Below are the code and all the weights of a small trained network. Each question names an input and a class and asks about switching units off, where a switched-off unit gives its printed mean instead of its output.

import numpy as np


def w(rows, s, z=0):
    codes = np.array(rows[::2]) - 128.0
    scale = np.full(codes.shape[1], s)
    scale[-1] = z or s
    return codes * scale


def norm(h):
    return h / np.sqrt((h * h).mean(-1, keepdims=True) + 1e-5)


def f(y):
    return np.maximum(y, 0)


def log_softmax(a):
    a = a - a.max(-1, keepdims=True)
    return a - np.log(np.exp(a).sum(-1, keepdims=True))


def net(x, mask):
    res = np.array(x, float).reshape(1, 8) / 4 @ E
    u = 0
    for l in range(3):
        y = f(norm(res) @ A[l][:, :-1].T + A[l][:, -1])
        res = res + np.where(mask[u : u + 8], y, B[l][:, -1]) @ B[l][:, :-1]
        u += 8
    return log_softmax(norm(res)[-1] @ U[:, :-1].T + U[:, -1])


A, B = {}, {}
E = w([
[92,106,122,183],'x0',
[148,145,138,117],'x1',
[136,132,136,129],'x2',
[122,122,124,130],'x3',
[48,254,157,86],'x4',
[92,80,189,1],'x5',
[132,124,128,127],'x6',
[129,129,130,129],'x7',
],0.0078)
A[0] = w([
[78,123,106,134,249],'0.n1',
[211,76,93,149,102],'0.n2',
[111,110,71,136,115],'0.n3',
[3,57,153,180,221],'0.n4',
[175,132,108,57,132],'0.n5',
[126,131,69,172,152],'0.n6',
[111,103,165,186,133],'0.n7',
[110,36,83,145,66],'0.n8',
],0.011,0.0015)
B[0] = w([
[128,191,195,115,190],'0.n1',
[1,120,200,164,253],'0.n2',
[194,194,89,32,163],'0.n3',
[211,189,164,118,244],'0.n4',
[172,231,166,171,189],'0.n5',
[207,174,124,48,220],'0.n6',
[125,161,154,144,180],'0.n7',
[116,148,201,131,220],'0.n8',
],0.0075,0.0049)
A[1] = w([
[123,92,176,77,51],'1.n1',
[219,23,128,171,254],'1.n2',
[166,131,115,49,146],'1.n3',
[169,148,66,238,52],'1.n4',
[125,108,89,85,59],'1.n5',
[223,220,251,156,129],'1.n6',
[125,12,133,156,190],'1.n7',
[122,54,129,118,174],'1.n8',
],0.013,0.002)
B[1] = w([
[175,196,1,35,149],'1.n1',
[6,176,174,44,147],'1.n2',
[208,113,131,204,145],'1.n3',
[167,177,19,57,156],'1.n4',
[201,100,165,64,128],'1.n5',
[153,83,147,160,251],'1.n6',
[66,129,109,54,141],'1.n7',
[155,169,172,47,135],'1.n8',
],0.0067,0.021)
A[2] = w([
[142,51,166,86,109],'2.n1',
[92,110,120,89,89],'2.n2',
[32,65,142,97,92],'2.n3',
[132,110,144,161,105],'2.n4',
[196,224,243,241,167],'2.n5',
[127,82,163,98,138],'2.n6',
[254,131,144,88,121],'2.n7',
[177,93,122,55,5],'2.n8',
],0.011,0.0026)
B[2] = w([
[85,166,106,138,147],'2.n1',
[130,135,105,100,136],'2.n2',
[96,103,137,177,142],'2.n3',
[172,37,131,144,134],'2.n4',
[44,2,124,101,247],'2.n5',
[230,158,94,109,145],'2.n6',
[239,128,156,120,193],'2.n7',
[174,124,148,111,144],'2.n8',
],0.007,0.016)
U = w([
[12,203,171,77,231],'0',
[185,222,124,121,186],'1',
[138,100,164,131,157],'2',
[138,112,173,135,10],'3',
[146,107,176,187,38],'4',
],0.011,0.0013)

Each question gives the input, the list of numbers given to net, and the class t.
The units are the neurons (one row each of A and B). Each row of codes is followed by its name. A weight is (code - 128) times the scale printed after its matrix; where a second scale follows, it is the last column's (A, B and U).
mask holds one flag per neuron, layer by layer. A switched-off neuron (its flag False) gives its mean, the last column of its row in B, instead of its output. The means were averaged over made-up inputs and are rounded, as every weight is.
A unit's drop is (log p(t) with every unit on - log p(t) with that unit switched off) / (log p(t) with every unit on - log p(t) with every unit switched off).
The circuit of an input: a set's keep is (log p(t) with only the set's units on - log p(t) with every unit switched off) / (log p(t) with every unit on - log p(t) with every unit switched off). Starting from the 12 units with the biggest drops (on a tie, the unit counted first), units are removed one at a time, each time the one whose removal leaves the highest keep (on an exact tie, the one counted first), for as long as the keep stays at least 0.8.
units of the circuit, in order: the units of the circuit, biggest drop first
top k neurons: the k neurons with the biggest drops, biggest first
top k neurons in layer l: the k neurons of layer l with the biggest drops, biggest first
drop of u: that unit's drop, to one decimal
input [-6,1,0,5,4,6,6,-2], class 1: units of the circuit, in order	(2.n5 0.n2)
input [7,4,1,-8,6,-3,3,-8], class 4: units of the circuit, in order	(1.n2 1.n1)
input [-4,4,4,4,-4,5,-5,0], class 1: units of the circuit, in order	(2.n5)
input [2,-7,7,-5,6,7,6,-1], class 1: units of the circuit, in order	(0.n2 2.n5)
input [-4,-1,6,4,-8,8,-4,-6], class 0: units of the circuit, in order	(1.n2 1.n7 1.n6)
input [-6,-1,-2,5,5,8,-8,-8], class 1: units of the circuit, in order	(2.n5 0.n2 1.n3)
input [-8,1,5,8,3,1,7,-1], class 4: top 2 neurons in layer 0	(0.n5 0.n2)
input [2,-1,8,-6,-6,8,-5,-7], class 1: units of the circuit, in order	(2.n5 1.n1)
input [0,-3,7,1,-6,-8,-2,3], class 1: top 3 neurons	(1.n4 2.n5 0.n6)
input [6,1,5,1,-2,7,3,-1], class 1: units of the circuit, in order	(1.n1 2.n5)
input [-7,-6,-3,-3,5,2,-7,8], class 4: units of the circuit, in order	(0.n2 1.n2 1.n3 1.n4)
input [-3,0,5,2,-8,-6,-8,6], class 0: top 2 neurons	(1.n2 0.n2)
input [-2,0,4,-3,-8,-8,1,8], class 0: top 3 neurons in layer 0	(0.n2 0.n4 0.n5)
input [2,-1,-1,0,-1,-6,-7,1], class 1: units of the circuit, in order	(1.n4)
input [-3,-7,4,5,6,-3,0,-3], class 2: top 2 neurons in layer 1	(1.n4 1.n1)
input [-4,7,-3,-2,5,-4,7,-2], class 2: top 2 neurons	(0.n2 2.n5)
input [7,-3,0,2,-8,-5,-3,0], class 0: top 2 neurons	(1.n2 0.n2)
input [-5,6,0,7,5,-5,3,2], class 2: top 2 neurons	(1.n1 2.n5)
input [-3,-7,-5,5,-8,8,7,-5], class 0: top 3 neurons in layer 1	(1.n2 1.n7 1.n6)
input [8,-3,2,6,7,-3,4,-8], class 4: top neuron in layer 0	(0.n4)
input [5,6,-2,6,-1,6,-5,0], class 1: top 2 neurons	(1.n1 2.n7)
input [-6,4,0,-2,-8,-7,6,-7], class 0: top 3 neurons	(1.n2 0.n2 0.n4)
input [6,-6,0,1,-4,8,-1,4], class 1: top 2 neurons in layer 0	(0.n4 0.n2)
input [-4,5,3,2,-8,-1,-3,-1], class 0: drop of 1.n2	0.2
input [-6,-4,-6,2,-8,-7,3,-5], class 0: drop of 1.n2	0.7
